Below is a small trained network, with its code and all its weights. Each question gives an input and a class and asks what happens when units are switched off, that is, made to give their printed mean instead of their output.

import numpy as np


def w(rows, s, z=0):
    codes = np.array(rows[::2]) - 128.0
    scale = np.full(codes.shape[1], s)
    scale[-1] = z or s
    return codes * scale


def f(y):
    return np.maximum(y, 0)


def log_softmax(a):
    a = a - a.max(-1, keepdims=True)
    return a - np.log(np.exp(a).sum(-1, keepdims=True))


def net(x, mask):
    res = np.array(x, float).reshape(1, 3) / 4 @ E
    y = f(res @ A[0][:, :-1].T + A[0][:, -1])
    res = res + np.where(mask, y, B[0][:, -1]) @ B[0][:, :-1]
    return log_softmax(res[-1] @ U[:, :-1].T + U[:, -1])


A, B = {}, {}
E = w([
[11,167,73,222,45,51,99,97,23,171,127],'x0',
[55,170,95,119,138,248,208,185,59,153,178],'x1',
[141,1,130,196,159,144,78,180,57,68,214],'x2',
],0.0071)
A[0] = w([
[82,113,60,157,134,191,136,208,59,103,141,131],'neuron 0',
[84,109,111,143,96,198,141,183,54,156,209,101],'neuron 1',
[114,155,113,229,105,24,72,63,106,168,80,252],'neuron 2',
[128,41,178,156,77,103,69,90,118,71,130,191],'neuron 3',
[95,191,78,107,84,141,183,102,138,194,78,159],'neuron 4',
[75,117,73,165,207,150,157,186,54,118,204,186],'neuron 5',
[69,104,77,195,125,214,138,198,78,112,254,221],'neuron 6',
[69,219,86,68,50,123,246,32,136,170,95,199],'neuron 7',
[149,171,192,106,94,97,220,90,135,146,64,87],'neuron 8',
[76,145,112,128,158,228,178,178,141,180,161,181],'neuron 9',
[76,149,81,171,73,29,54,56,113,87,65,238],'neuron 10',
[198,51,152,104,230,211,183,226,166,69,203,93],'neuron 11',
[147,78,178,113,211,181,157,183,154,90,171,95],'neuron 12',
],0.0055,0.0026)
B[0] = w([
[60,97,38,119,188,218,179,175,78,170,45,196],'neuron 0',
[56,99,51,109,196,171,192,158,152,223,61,199],'neuron 1',
[152,204,202,165,33,56,210,80,60,226,198,249],'neuron 2',
[150,209,149,222,68,109,140,59,68,152,137,200],'neuron 3',
[78,194,78,181,90,120,151,142,42,146,137,213],'neuron 4',
[30,166,39,136,171,197,190,155,82,199,48,210],'neuron 5',
[89,147,59,204,194,190,165,255,58,226,63,238],'neuron 6',
[129,188,59,187,63,145,177,167,19,188,125,255],'neuron 7',
[101,173,128,132,198,155,175,154,50,178,90,185],'neuron 8',
[151,181,129,206,89,66,165,128,60,193,132,204],'neuron 9',
[163,231,215,214,83,74,237,77,67,195,154,246],'neuron 10',
[193,138,164,165,43,12,44,74,139,66,175,231],'neuron 11',
[184,156,201,170,79,92,59,64,132,82,168,192],'neuron 12',
],0.0052,0.008)
U = w([
[126,197,200,221,20,53,132,56,2,164,167,120],'0',
[50,127,41,100,251,255,184,235,91,216,43,249],'1',
[213,42,209,42,228,110,41,62,251,27,133,90],'2',
],0.0043,0.0017)

Each question gives the input, the list of numbers given to net, and the class t.
The units are the neurons (one row each of A and B). Each row of codes is followed by its name. A weight is (code - 128) times the scale printed after its matrix; where a second scale follows, it is the last column's (A, B and U).
mask holds one flag per neuron, in row order. A switched-off neuron (its flag False) gives its mean, the last column of its row in B, instead of its output. The means were averaged over made-up inputs and are rounded, as every weight is.
A unit's drop is (log p(t) with every unit on - log p(t) with that unit switched off) / (log p(t) with every unit on - log p(t) with every unit switched off).
The circuit of an input: a set's keep is (log p(t) with only the set's units on - log p(t) with every unit switched off) / (log p(t) with every unit on - log p(t) with every unit switched off). Starting from the 12 units with the biggest drops (on a tie, the unit counted first), units are removed one at a time, each time the one whose removal leaves the highest keep (on an exact tie, the one counted first), for as long as the keep stays at least 0.8.
units of the circuit, in order: the units of the circuit, biggest drop first
k most important neurons: the k neurons with the biggest drops, biggest first
drop when u is switched off: that unit's drop, to one decimal
input [1,3,-3], class 1: units of the circuit, in order -> [neuron 11; neuron 2]
input [-6,5,-1], class 0: units of the circuit, in order -> [neuron 11]
input [-2,1,7], class 1: 4 most important neurons -> [neuron 6; neuron 2; neuron 10; neuron 5]
input [-4,-1,-5], class 1: 3 most important neurons -> [neuron 2; neuron 10; neuron 11]
input [-3,-3,-6], class 1: 2 most important neurons -> [neuron 11; neuron 2]
input [-4,-4,-8], class 1: 2 most important neurons -> [neuron 11; neuron 2]
input [0,2,-1], class 1: drop when neuron 2 is switched off -> 0.2
input [-3,0,1], class 2: drop when neuron 7 is switched off -> 0.1
input [3,2,6], class 1: drop when neuron 7 is switched off -> 0.0
input [-2,-1,0], class 2: drop when neuron 6 is switched off -> 0.1
